Below is a small trained network, with its code and all its weights. Each question gives an input and a class and asks what happens when units are switched off, that is, made to give their printed mean instead of their output.

import numpy as np


def w(rows, s, z=0):
    codes = np.array(rows[::2]) - 128.0
    scale = np.full(codes.shape[1], s)
    scale[-1] = z or s
    return codes * scale


def f(y):
    return y / 2 * (1 + np.tanh(0.7978845608 * (y + 0.044715 * y**3)))


def log_softmax(a):
    a = a - a.max(-1, keepdims=True)
    return a - np.log(np.exp(a).sum(-1, keepdims=True))


def net(x, mask):
    res = np.array(x, float).reshape(1, 4) / 4 @ E
    y = f(res @ A[0][:, :-1].T + A[0][:, -1])
    res = res + np.where(mask, y, B[0][:, -1]) @ B[0][:, :-1]
    return log_softmax(res[-1] @ U[:, :-1].T + U[:, -1])


A, B = {}, {}
E = w([
[233,106,99,153,247,38,221,60],'x0',
[32,87,216,3,180,88,197,203],'x1',
[150,242,227,144,38,53,169,92],'x2',
[24,20,117,218,64,71,160,40],'x3',
],0.0053)
A[0] = w([
[92,26,54,87,212,181,102,161,93],'neuron 1',
[122,209,227,113,71,41,186,113,62],'neuron 2',
[157,202,202,127,72,55,173,93,50],'neuron 3',
[46,27,124,181,84,82,158,64,51],'neuron 4',
[149,209,223,138,68,76,167,110,12],'neuron 5',
[130,23,55,133,196,189,82,152,95],'neuron 6',
[231,125,85,179,208,55,200,48,30],'neuron 7',
[207,234,146,36,205,183,115,218,76],'neuron 8',
[160,200,214,146,65,67,163,97,240],'neuron 9',
[39,108,229,2,188,100,194,222,43],'neuron 10',
[214,109,110,136,239,40,229,71,78],'neuron 11',
[68,141,150,123,40,196,57,156,38],'neuron 12',
[191,171,48,244,41,202,25,66,23],'neuron 13',
[157,87,141,94,247,25,228,103,6],'neuron 14',
[57,165,133,134,28,206,48,152,14],'neuron 15',
[121,34,39,117,211,176,106,138,97],'neuron 16',
[32,34,129,177,82,86,167,57,40],'neuron 17',
[28,116,179,84,39,192,68,197,46],'neuron 18',
[14,85,214,36,127,116,166,192,41],'neuron 19',
[113,23,47,105,195,187,111,165,80],'neuron 20',
[62,47,108,219,69,94,124,51,54],'neuron 21',
[241,236,86,138,157,205,61,161,68],'neuron 22',
],0.0053,0.002)
B[0] = w([
[115,210,184,209,32,198,206,153,205],'neuron 1',
[99,190,177,213,52,206,187,141,198],'neuron 2',
[74,205,137,186,65,202,140,192,185],'neuron 3',
[238,57,209,24,71,80,104,183,217],'neuron 4',
[89,218,169,187,39,202,133,211,176],'neuron 5',
[104,212,170,209,38,198,195,174,195],'neuron 6',
[47,200,36,81,187,93,46,214,230],'neuron 7',
[242,19,229,25,63,104,78,159,253],'neuron 8',
[73,176,170,185,97,215,139,114,226],'neuron 9',
[207,99,134,209,180,33,254,11,240],'neuron 10',
[64,197,62,49,159,138,13,236,246],'neuron 11',
[79,178,51,85,195,79,64,215,192],'neuron 12',
[163,145,62,218,213,6,246,43,242],'neuron 13',
[98,176,35,114,198,45,97,187,215],'neuron 14',
[73,190,27,86,193,55,41,227,204],'neuron 15',
[96,215,166,195,48,196,160,192,193],'neuron 16',
[241,72,199,17,72,75,88,192,219],'neuron 17',
[77,176,33,71,190,63,65,213,224],'neuron 18',
[147,151,45,179,217,20,200,80,211],'neuron 19',
[113,218,188,204,32,192,197,179,196],'neuron 20',
[241,59,190,48,98,59,146,137,219],'neuron 21',
[242,49,191,71,112,39,188,84,226],'neuron 22',
],0.0064,0.0047)
U = w([
[23,184,2,43,202,114,16,230,88],'0',
[61,198,218,237,11,244,170,173,52],'1',
[248,27,245,7,70,87,90,154,43],'2',
[164,126,55,226,220,33,230,36,88],'3',
[68,95,180,139,168,190,92,35,246],'4',
[4,11,142,104,206,245,14,15,3],'5',
[9,3,137,108,207,247,18,24,3],'6',
],0.008,0.0076)

Each question gives the input, the list of numbers given to net, and the class t.
The units are the neurons (one row each of A and B). Each row of codes is followed by its name. A weight is (code - 128) times the scale printed after its matrix; where a second scale follows, it is the last column's (A, B and U).
mask holds one flag per neuron, in row order. A switched-off neuron (its flag False) gives its mean, the last column of its row in B, instead of its output. The means were averaged over made-up inputs and are rounded, as every weight is.
A unit's drop is (log p(t) with every unit on - log p(t) with that unit switched off) / (log p(t) with every unit on - log p(t) with every unit switched off).
The circuit of an input: a set's keep is (log p(t) with only the set's units on - log p(t) with every unit switched off) / (log p(t) with every unit on - log p(t) with every unit switched off). Starting from the 12 units with the biggest drops (on a tie, the unit counted first), units are removed one at a time, each time the one whose removal leaves the highest keep (on an exact tie, the one counted first), for as long as the keep stays at least 0.8.
circuit, biggest first: the units of the circuit, biggest drop first
unit that matters most: the unit with the biggest drop
k most important neurons: the k neurons with the biggest drops, biggest first
drop when u is switched off: that unit's drop, to one decimal
input [-5,-4,-3,-8], class 2: most important neuron : [neuron 22]
input [-3,5,4,-2], class 3: circuit, biggest first : [neuron 10; neuron 19]
input [-7,8,3,-3], class 3: 4 most important neurons : [neuron 10; neuron 19; neuron 11; neuron 7]
input [3,8,8,6], class 1: 3 most important neurons : [neuron 2; neuron 5; neuron 3]
input [6,0,7,6], class 1: 2 most important neurons : [neuron 2; neuron 9]
input [-4,-1,-1,-5], class 2: 2 most important neurons : [neuron 8; neuron 22]
input [-4,8,-3,7], class 3: 3 most important neurons : [neuron 19; neuron 10; neuron 8]
input [6,-2,4,-6], class 0: 2 most important neurons : [neuron 7; neuron 11]
input [0,5,-5,6], class 2: 2 most important neurons : [neuron 17; neuron 4]
input [5,4,0,4], class 0: 2 most important neurons : [neuron 11; neuron 14]
input [-4,5,1,-7], class 2: 2 most important neurons : [neuron 8; neuron 13]
input [-2,6,-3,6], class 2: 4 most important neurons : [neuron 17; neuron 4; neuron 13; neuron 21]
input [-7,-5,-3,-8], class 2: drop when neuron 12 is switched off : -0.1
input [-2,3,-8,6], class 1: drop when neuron 17 is switched off : 0.0
input [1,5,4,2], class 3: drop when neuron 6 is switched off : 0.2
input [-6,-8,-2,-4], class 3: unit that matters most : neuron 13
